Below are the code and all the weights of a small trained network. Each question names an input and a class and asks about switching units off, where a switched-off unit gives its printed mean instead of its output.

import numpy as np


def w(rows, s, z=0):
    codes = np.array(rows[::2]) - 128.0
    scale = np.full(codes.shape[1], s)
    scale[-1] = z or s
    return codes * scale


def f(y):
    return y / 2 * (1 + np.tanh(0.7978845608 * (y + 0.044715 * y**3)))


def log_softmax(a):
    a = a - a.max(-1, keepdims=True)
    return a - np.log(np.exp(a).sum(-1, keepdims=True))


def net(x, mask):
    res = np.array(x, float).reshape(1, 4) / 4 @ E
    y = f(res @ A[0][:, :-1].T + A[0][:, -1])
    res = res + np.where(mask, y, B[0][:, -1]) @ B[0][:, :-1]
    return log_softmax(res[-1] @ U[:, :-1].T + U[:, -1])


A, B = {}, {}
E = w([
[142,125,131,127,127,125,121],'x0',
[202,228,53,160,114,35,207],'x1',
[109,173,78,198,2,153,31],'x2',
[138,7,7,109,89,117,152],'x3',
],0.0082)
A[0] = w([
[100,129,79,198,50,136,73,138],'N1',
[85,64,176,108,153,171,79,110],'N2',
[144,20,1,117,112,83,158,5],'N3',
[109,121,158,104,207,114,181,181],'N4',
[140,70,146,81,207,103,201,130],'N5',
[98,75,153,92,136,196,78,106],'N6',
[141,231,185,196,179,124,119,32],'N7',
[189,172,70,167,122,43,199,88],'N8',
[128,89,137,70,184,101,187,99],'N9',
],0.0088,0.0028)
B[0] = w([
[170,192,101,208,116,179,82,226],'N1',
[118,113,85,68,107,135,192,205],'N2',
[36,37,236,123,254,35,73,255],'N3',
[178,145,131,164,129,156,83,220],'N4',
[171,228,103,223,119,200,90,247],'N5',
[97,114,81,68,55,133,200,199],'N6',
[73,46,174,97,198,57,127,208],'N7',
[111,122,63,63,60,127,228,250],'N8',
[136,185,87,188,74,168,74,215],'N9',
],0.0084,0.0085)
U = w([
[149,159,86,249,105,182,69,110],'0',
[114,112,62,47,84,143,240,59],'1',
[72,85,218,130,190,92,95,253],'2',
],0.011,0.0022)

Each question gives the input, the list of numbers given to net, and the class t.
The units are the neurons (one row each of A and B). Each row of codes is followed by its name. A weight is (code - 128) times the scale printed after its matrix; where a second scale follows, it is the last column's (A, B and U).
mask holds one flag per neuron, in row order. A switched-off neuron (its flag False) gives its mean, the last column of its row in B, instead of its output. The means were averaged over made-up inputs and are rounded, as every weight is.
A unit's drop is (log p(t) with every unit on - log p(t) with that unit switched off) / (log p(t) with every unit on - log p(t) with every unit switched off).
The circuit of an input: a set's keep is (log p(t) with only the set's units on - log p(t) with every unit switched off) / (log p(t) with every unit on - log p(t) with every unit switched off). Starting from all 9 units, units are removed one at a time, each time the one whose removal leaves the highest keep (on an exact tie, the one counted first), for as long as the keep stays at least 0.8.
units of the circuit, in order: the units of the circuit, biggest drop first
unit that matters most: the unit with the biggest drop
top k neurons: the k neurons with the biggest drops, biggest first
drop of u: that unit's drop, to one decimal
input [-4,6,-6,6], class 0: top 3 neurons	[N5, N9, N7]
input [7,-3,2,-2], class 1: units of the circuit, in order	[N3, N5]
input [0,-3,6,-7], class 2: units of the circuit, in order	[N7]
input [-4,-7,-6,-5], class 1: top 4 neurons	[N2, N6, N1, N3]
input [6,-6,3,6], class 1: top 3 neurons	[N6, N2, N7]
input [-5,-7,5,-7], class 1: units of the circuit, in order	[N6, N2]
input [-4,-3,0,-3], class 1: units of the circuit, in order	[N3, N5]
input [0,-6,-6,4], class 0: top 4 neurons	[N5, N9, N8, N4]
input [5,-4,-8,-7], class 0: top 2 neurons	[N5, N3]
input [-2,1,-2,4], class 2: top 2 neurons	[N3, N1]
input [-5,-3,-2,6], class 2: top 2 neurons	[N3, N8]
input [2,-3,-4,-3], class 0: top 2 neurons	[N3, N8]
input [8,4,5,8], class 2: drop of N3	1.2
input [-8,-1,-3,-3], class 0: unit that matters most	N3
input [-1,0,-1,3], class 2: drop of N8	0.2
input [-6,2,4,8], class 2: drop of N3	0.9
